Below is a small trained network, with its code and all its weights. Each question gives an input and a class and asks what happens when units are switched off, that is, made to give their printed mean instead of their output.

import numpy as np


def w(rows, s, z=0):
    codes = np.array(rows[::2]) - 128.0
    scale = np.full(codes.shape[1], s)
    scale[-1] = z or s
    return codes * scale


def f(y):
    return np.maximum(y, 0)


def log_softmax(a):
    a = a - a.max(-1, keepdims=True)
    return a - np.log(np.exp(a).sum(-1, keepdims=True))


def net(x, mask):
    res = np.array(x, float).reshape(1, 6) / 4 @ E
    y = f(res @ A[0][:, :-1].T + A[0][:, -1])
    res = res + np.where(mask, y, B[0][:, -1]) @ B[0][:, :-1]
    return log_softmax(res[-1] @ U[:, :-1].T + U[:, -1])


A, B = {}, {}
E = w([
[184,62,235,240,205,97],'x0',
[141,130,144,100,143,14],'x1',
[168,236,57,132,203,120],'x2',
[116,68,63,199,157,88],'x3',
[218,159,150,193,41,44],'x4',
[84,63,2,134,172,135],'x5',
],0.0085)
A[0] = w([
[161,139,63,101,160,91,150],'n1',
[100,146,23,132,184,181,95],'n2',
[97,181,177,143,218,95,194],'n3',
[159,152,92,82,108,8,142],'n4',
[86,201,70,50,108,6,139],'n5',
[52,61,154,68,139,141,93],'n6',
[19,69,123,38,113,131,169],'n7',
[159,46,132,254,77,116,134],'n8',
[102,125,48,149,158,138,117],'n9',
[72,82,26,107,192,208,223],'n10',
[36,131,89,55,140,99,255],'n11',
[175,199,148,107,81,159,167],'n12',
[108,121,28,149,181,203,120],'n13',
[175,27,129,218,123,103,135],'n14',
[120,86,186,85,56,156,220],'n15',
[199,78,209,236,141,119,192],'n16',
[65,48,175,27,106,153,131],'n17',
[161,168,230,119,182,136,124],'n18',
],0.0089,0.0042)
B[0] = w([
[125,87,76,112,99,141,171],'n1',
[47,159,26,41,137,94,202],'n2',
[186,114,58,85,224,171,186],'n3',
[192,105,75,93,121,117,188],'n4',
[254,104,45,148,32,171,199],'n5',
[102,100,144,191,127,160,178],'n6',
[103,95,103,226,88,211,208],'n7',
[113,109,182,130,98,35,220],'n8',
[104,112,110,53,129,90,177],'n9',
[29,103,54,109,149,160,247],'n10',
[123,76,72,155,110,197,209],'n11',
[161,241,177,79,100,148,189],'n12',
[34,175,69,14,112,72,205],'n13',
[89,42,136,128,99,28,216],'n14',
[111,161,220,220,118,143,197],'n15',
[154,79,232,124,171,5,247],'n16',
[90,121,167,201,133,221,199],'n17',
[151,141,199,116,206,176,191],'n18',
],0.0075,0.013)
U = w([
[170,117,151,122,247,149,120],'0',
[182,119,81,120,87,142,166],'1',
[84,90,136,194,113,189,1],'2',
[126,58,160,153,137,67,32],'3',
[59,118,66,78,131,139,157],'4',
[138,217,166,110,90,149,190],'5',
],0.013,0.0013)

Each question gives the input, the list of numbers given to net, and the class t.
The units are the neurons (one row each of A and B). Each row of codes is followed by its name. A weight is (code - 128) times the scale printed after its matrix; where a second scale follows, it is the last column's (A, B and U).
mask holds one flag per neuron, in row order. A switched-off neuron (its flag False) gives its mean, the last column of its row in B, instead of its output. The means were averaged over made-up inputs and are rounded, as every weight is.
A unit's drop is (log p(t) with every unit on - log p(t) with that unit switched off) / (log p(t) with every unit on - log p(t) with every unit switched off).
The circuit of an input: a set's keep is (log p(t) with only the set's units on - log p(t) with every unit switched off) / (log p(t) with every unit on - log p(t) with every unit switched off). Starting from the 12 units with the biggest drops (on a tie, the unit counted first), units are removed one at a time, each time the one whose removal leaves the highest keep (on an exact tie, the one counted first), for as long as the keep stays at least 0.8.
units of the circuit, in order: the units of the circuit, biggest drop first
unit that matters most: the unit with the biggest drop
k most important neurons: the k neurons with the biggest drops, biggest first
drop of u: that unit's drop, to one decimal
input [-7,-4,-1,0,7,-3], class 5: unit that matters most => n12
input [-1,-1,0,-7,0,3], class 2: 2 most important neurons => (n13; n2)
input [0,5,0,-4,-1,-5], class 5: units of the circuit, in order => (n12; n14)
input [-4,-8,-2,-2,1,-1], class 2: units of the circuit, in order => (n15; n2)
input [-5,2,-1,1,0,-6], class 5: units of the circuit, in order => (n12; n10)
input [2,2,-3,-7,1,-5], class 5: 2 most important neurons => (n12; n15)
input [7,2,-4,-7,-5,0], class 0: 2 most important neurons => (n18; n3)
input [1,6,-8,2,-3,-3], class 2: 2 most important neurons => (n17; n7)
input [2,-4,2,-2,1,-7], class 0: 2 most important neurons => (n18; n13)
input [8,-6,-6,-2,-3,8], class 3: 2 most important neurons => (n16; n14)
input [2,-8,0,5,1,3], class 4: drop of n17 => 0.0
input [-4,4,7,-2,8,8], class 1: drop of n5 => 0.9
input [7,-3,8,-8,-6,4], class 4: drop of n13 => 0.1
input [6,-7,-5,-6,-1,-6], class 0: units of the circuit, in order => (n18)
input [-3,6,1,-7,4,0], class 1: 2 most important neurons => (n5; n4)
